Here is a tiny trained network, its code and every weight. The questions are about switching its units off for an input and a class, where a switched-off unit gives its printed mean instead of its output.

import numpy as np


def w(rows, s, z=0):
    codes = np.array(rows[::2]) - 128.0
    scale = np.full(codes.shape[1], s)
    scale[-1] = z or s
    return codes * scale


def f(y):
    return y / 2 * (1 + np.tanh(0.7978845608 * (y + 0.044715 * y**3)))


def log_softmax(a):
    a = a - a.max(-1, keepdims=True)
    return a - np.log(np.exp(a).sum(-1, keepdims=True))


def net(x, mask):
    res = np.array(x, float).reshape(1, 6) / 4 @ E
    y = f(res @ A[0][:, :-1].T + A[0][:, -1])
    res = res + np.where(mask, y, B[0][:, -1]) @ B[0][:, :-1]
    return log_softmax(res[-1] @ U[:, :-1].T + U[:, -1])


A, B = {}, {}
E = w([
[120,131,112,119,123],'x0',
[144,123,140,136,137],'x1',
[115,132,118,121,121],'x2',
[179,95,89,209,17],'x3',
[80,156,75,247,194],'x4',
[58,4,124,117,140],'x5',
],0.012)
A[0] = w([
[105,164,103,185,147,91],'neuron 0',
[145,126,167,65,69,51],'neuron 1',
[148,196,111,134,92,93],'neuron 2',
[132,193,160,159,108,31],'neuron 3',
[113,136,90,167,160,64],'neuron 4',
[142,128,93,143,166,68],'neuron 5',
[161,207,99,133,86,134],'neuron 6',
[86,165,153,71,202,66],'neuron 7',
[166,179,105,129,113,68],'neuron 8',
[150,131,170,55,83,62],'neuron 9',
[145,211,152,120,140,121],'neuron 10',
[130,178,132,90,190,97],'neuron 11',
[176,200,133,145,149,116],'neuron 12',
[118,135,109,179,163,75],'neuron 13',
[97,149,152,77,222,102],'neuron 14',
[156,105,96,170,52,114],'neuron 15',
[161,98,94,183,40,89],'neuron 16',
[72,68,148,139,123,64],'neuron 17',
[117,27,88,138,132,53],'neuron 18',
[149,204,122,113,146,74],'neuron 19',
[101,155,111,157,152,37],'neuron 20',
[182,130,108,43,126,17],'neuron 21',
[65,152,92,180,133,80],'neuron 22',
[91,6,126,138,152,91],'neuron 23',
[120,137,87,158,171,65],'neuron 24',
[87,167,122,170,159,87],'neuron 25',
[119,135,134,112,153,2],'neuron 26',
[107,141,124,189,139,19],'neuron 27',
[123,137,65,106,118,110],'neuron 28',
[138,119,114,155,86,87],'neuron 29',
[160,110,115,151,117,98],'neuron 30',
[140,115,107,164,55,68],'neuron 31',
],0.015,0.0036)
B[0] = w([
[182,98,83,131,85,206],'neuron 0',
[228,83,24,155,76,224],'neuron 1',
[116,177,149,91,125,193],'neuron 2',
[136,167,144,114,110,175],'neuron 3',
[164,119,110,140,100,186],'neuron 4',
[142,115,103,151,100,153],'neuron 5',
[97,188,152,40,117,217],'neuron 6',
[69,65,146,207,197,242],'neuron 7',
[110,171,140,66,119,179],'neuron 8',
[181,92,92,169,87,231],'neuron 9',
[121,168,167,93,123,207],'neuron 10',
[87,101,141,142,155,212],'neuron 11',
[112,185,138,75,102,209],'neuron 12',
[172,97,90,131,92,190],'neuron 13',
[87,106,164,197,204,250],'neuron 14',
[81,81,162,188,217,235],'neuron 15',
[60,63,143,182,202,254],'neuron 16',
[134,188,146,63,101,190],'neuron 17',
[125,210,163,64,103,210],'neuron 18',
[119,159,163,108,101,194],'neuron 19',
[145,100,102,132,89,170],'neuron 20',
[142,110,92,145,88,203],'neuron 21',
[162,100,121,125,99,207],'neuron 22',
[140,254,162,14,87,242],'neuron 23',
[153,104,101,132,95,182],'neuron 24',
[180,101,97,135,93,197],'neuron 25',
[117,120,136,148,137,140],'neuron 26',
[138,114,70,128,115,182],'neuron 27',
[125,130,136,133,127,132],'neuron 28',
[99,113,129,148,180,176],'neuron 29',
[109,103,152,130,158,159],'neuron 30',
[96,108,151,178,173,210],'neuron 31',
],0.011,0.013)
U = w([
[46,94,177,168,175,253],'0',
[117,205,182,53,115,47],'1',
[251,84,92,146,101,62],'2',
],0.014,0.0057)

Each question gives the input, the list of numbers given to net, and the class t.
The units are the neurons (one row each of A and B). Each row of codes is followed by its name. A weight is (code - 128) times the scale printed after its matrix; where a second scale follows, it is the last column's (A, B and U).
mask holds one flag per neuron, in row order. A switched-off neuron (its flag False) gives its mean, the last column of its row in B, instead of its output. The means were averaged over made-up inputs and are rounded, as every weight is.
A unit's drop is (log p(t) with every unit on - log p(t) with that unit switched off) / (log p(t) with every unit on - log p(t) with every unit switched off).
k most important neurons: the k neurons with the biggest drops, biggest first
drop when u is switched off: that unit's drop, to one decimal
input [8,6,4,2,-5,4], class 2: most important neuron : neuron 1
input [-6,-8,0,5,8,8], class 1: 2 most important neurons : neuron 23; neuron 18
input [3,-7,-8,8,7,-4], class 0: 2 most important neurons : neuron 16; neuron 15
input [-7,-4,0,-7,0,-7], class 0: 3 most important neurons : neuron 7; neuron 14; neuron 23
input [-5,-1,-7,5,7,7], class 1: 2 most important neurons : neuron 23; neuron 18
input [5,5,-5,-6,2,7], class 1: 3 most important neurons : neuron 23; neuron 17; neuron 16
input [-7,2,5,2,2,-3], class 1: 2 most important neurons : neuron 7; neuron 14
input [4,4,-3,6,-3,5], class 0: 2 most important neurons : neuron 16; neuron 15
input [-6,-1,1,-4,-8,-6], class 2: 2 most important neurons : neuron 1; neuron 9
input [-3,4,3,1,-7,2], class 2: drop when neuron 14 is switched off : 0.0
input [-2,1,-2,-8,-3,-6], class 0: drop when neuron 7 is switched off : 0.2
input [0,4,1,3,0,5], class 1: drop when neuron 23 is switched off : 0.2
